Below is a small trained network, with its code and all its weights. Each question gives an input and a target symbol and asks what happens when units are switched off, that is, made to give their printed mean instead of their output.

import numpy as np


def w(rows, s, z=0):
    codes = np.array(rows[::2]) - 128.0
    scale = np.full(codes.shape[1], s)
    scale[-1] = z or s
    return codes * scale


def norm(h):
    return h / np.sqrt((h * h).mean(-1, keepdims=True) + 1e-5)


def f(y):
    return np.maximum(y, 0)


def softmax(a):
    e = np.exp(a - a.max(-1, keepdims=True))
    return e / e.sum(-1, keepdims=True)


def log_softmax(a):
    a = a - a.max(-1, keepdims=True)
    return a - np.log(np.exp(a).sum(-1, keepdims=True))


def net(x, mask):
    ids = ['Λαεηπψω'.index(c) for c in x.split()]
    T = len(ids)
    res = E[ids] + P[:T]
    r = norm(res)
    for j in range(3):
        rows = slice(2 * j, 2 * j + 2)
        q, k, v = (r @ M[0][rows].T for M in (Q, K, V))
        z = softmax(np.where(np.tri(T) > 0, q @ k.T / 2**0.5, -1e9)) @ v
        o = O[0][rows]
        res = res + np.where(mask[j], z, o[:, -1]) @ o[:, :-1]
    y = f(norm(res) @ A[0][:, :-1].T + A[0][:, -1])
    res = res + np.where(mask[3:27], y, B[0][:, -1]) @ B[0][:, :-1]
    return log_softmax(norm(res)[-1] @ U[:, :-1].T + U[:, -1])


Q, K, V, O, A, B = {}, {}, {}, {}, {}, {}
E = w([
[252,115,104],'Λ',
[117,59,91],'α',
[109,119,45],'ε',
[161,164,161],'η',
[25,79,106],'π',
[158,189,141],'ψ',
[185,79,178],'ω',
],0.026)
P = w([
[253,149,134],'0',
[238,166,145],'1',
[228,154,136],'2',
[201,148,128],'3',
[170,150,114],'4',
[164,140,102],'5',
[166,142,108],'6',
[152,134,111],'7',
[145,134,109],'8',
[142,144,105],'9',
[142,124,127],'10',
[147,129,115],'11',
],0.0067)
Q[0] = w([
[72,148,29],'H0',
[81,112,76],'H0',
[135,141,195],'H1',
[201,247,137],'H1',
[125,61,100],'H2',
[106,38,49],'H2',
],0.013)
K[0] = w([
[167,105,199],'H0',
[124,96,148],'H0',
[188,149,144],'H1',
[123,252,98],'H1',
[41,126,124],'H2',
[173,155,72],'H2',
],0.017)
V[0] = w([
[104,96,95],'H0',
[143,77,233],'H0',
[142,139,215],'H1',
[56,11,72],'H1',
[52,125,204],'H2',
[92,200,66],'H2',
],0.011)
O[0] = w([
[114,87,89,130],'H0',
[148,57,211,101],'H0',
[120,76,126,126],'H1',
[132,127,84,60],'H1',
[139,97,77,1],'H2',
[213,245,102,99],'H2',
],0.012,0.0056)
A[0] = w([
[211,201,64,68],'N0',
[161,211,9,91],'N1',
[169,72,65,237],'N2',
[236,177,106,194],'N3',
[179,94,133,114],'N4',
[199,96,119,151],'N5',
[162,50,163,4],'N6',
[135,77,138,93],'N7',
[18,98,52,39],'N8',
[186,138,106,110],'N9',
[161,101,196,85],'N10',
[117,197,179,114],'N11',
[39,128,163,71],'N12',
[185,70,106,141],'N13',
[76,58,23,209],'N14',
[69,72,185,63],'N15',
[108,226,41,76],'N16',
[145,60,132,85],'N17',
[110,93,103,194],'N18',
[200,114,114,135],'N19',
[159,105,90,60],'N20',
[80,134,159,215],'N21',
[156,118,135,29],'N22',
[198,105,196,210],'N23',
],0.012,0.0038)
B[0] = w([
[62,110,124,215],'N0',
[79,147,154,218],'N1',
[145,119,198,230],'N2',
[38,119,86,254],'N3',
[82,161,85,174],'N4',
[44,115,137,200],'N5',
[71,149,116,164],'N6',
[69,158,158,152],'N7',
[254,75,119,176],'N8',
[61,150,138,177],'N9',
[178,144,91,189],'N10',
[152,61,102,181],'N11',
[83,174,157,165],'N12',
[80,161,156,195],'N13',
[203,191,151,221],'N14',
[101,169,76,177],'N15',
[82,128,155,187],'N16',
[94,150,174,161],'N17',
[149,155,94,167],'N18',
[39,154,130,194],'N19',
[173,128,79,154],'N20',
[28,132,36,182],'N21',
[143,145,164,133],'N22',
[165,117,51,247],'N23',
],0.0065,0.0077)
U = w([
[169,139,220,252],'Λ',
[181,249,183,156],'α',
[96,255,118,41],'ε',
[168,84,24,160],'η',
[96,200,100,127],'π',
[85,32,220,145],'ψ',
[175,77,110,95],'ω',
],0.0092,0.004)

Each question gives the input, a string of symbols that net reads in full, and the target symbol t.
The units are the heads (2 rows each of Q, K, V and O) and the neurons (one row each of A and B). Each row of codes is followed by its name. A weight is (code - 128) times the scale printed after its matrix; where a second scale follows, it is the last column's (O, A, B and U).
mask holds one flag per unit, heads first, then neurons. A switched-off unit (its flag False) gives its mean, the last column of its rows in O or B, instead of its output. The means were averaged over made-up inputs and are rounded, as every weight is.
A unit's drop is (log p(t) with every unit on - log p(t) with that unit switched off) / (log p(t) with every unit on - log p(t) with every unit switched off).
The circuit of an input: a set's keep is (log p(t) with only the set's units on - log p(t) with every unit switched off) / (log p(t) with every unit on - log p(t) with every unit switched off). Starting from the 12 units with the biggest drops (on a tie, the unit counted first), units are removed one at a time, each time the one whose removal leaves the highest keep (on an exact tie, the one counted first), for as long as the keep stays at least 0.8.
units of the circuit, in order: the units of the circuit, biggest drop first
most important unit: the unit with the biggest drop
top k neurons: the k neurons with the biggest drops, biggest first
which heads matter: for each layer, one digit per head in row order, 1 if its drop is at least 0.15 and else 0, layers parted by /
drop when u is switched off: that unit's drop, to one decimal
input ψ η π ω η, target ψ: units of the circuit, in order : H1; H2
input Λ π ω ψ, target ψ: units of the circuit, in order : H2; H1
input η η π, target η: units of the circuit, in order : H1; N8
input Λ ω η η ε α α η Λ, target π: which heads matter : 000
input π ω ω ψ Λ, target ψ: units of the circuit, in order : H2; H1; N5
input η η η ω α ω Λ η, target ψ: units of the circuit, in order : H2
input Λ η α ε η α Λ η π π Λ α, target ε: which heads matter : 001
input ω ψ α π α η α, target Λ: which heads matter : 110
input η η η ψ ψ π η α ω ψ π α, target α: which heads matter : 111
input η π η, target η: top 2 neurons : N23; N2
input ω π η ψ, target Λ: units of the circuit, in order : H1; N3; H2
input ε ψ Λ, target ε: which heads matter : 100
input ε η η Λ η η ω, target π: which heads matter : 100
input η ψ η α, target α: most important unit : N14
input η η η Λ, target Λ: which heads matter : 110
input η Λ η ω Λ, target ψ: top 2 neurons : N14; N5
input α ω ψ, target ψ: top 3 neurons : N14; N11; N21
input α ε α α Λ, target ε: drop when H1 is switched off : 0.1
input Λ π ε η π η Λ Λ α, target ε: drop when H2 is switched off : 1.3
input α η η, target Λ: drop when H1 is switched off : 1.4
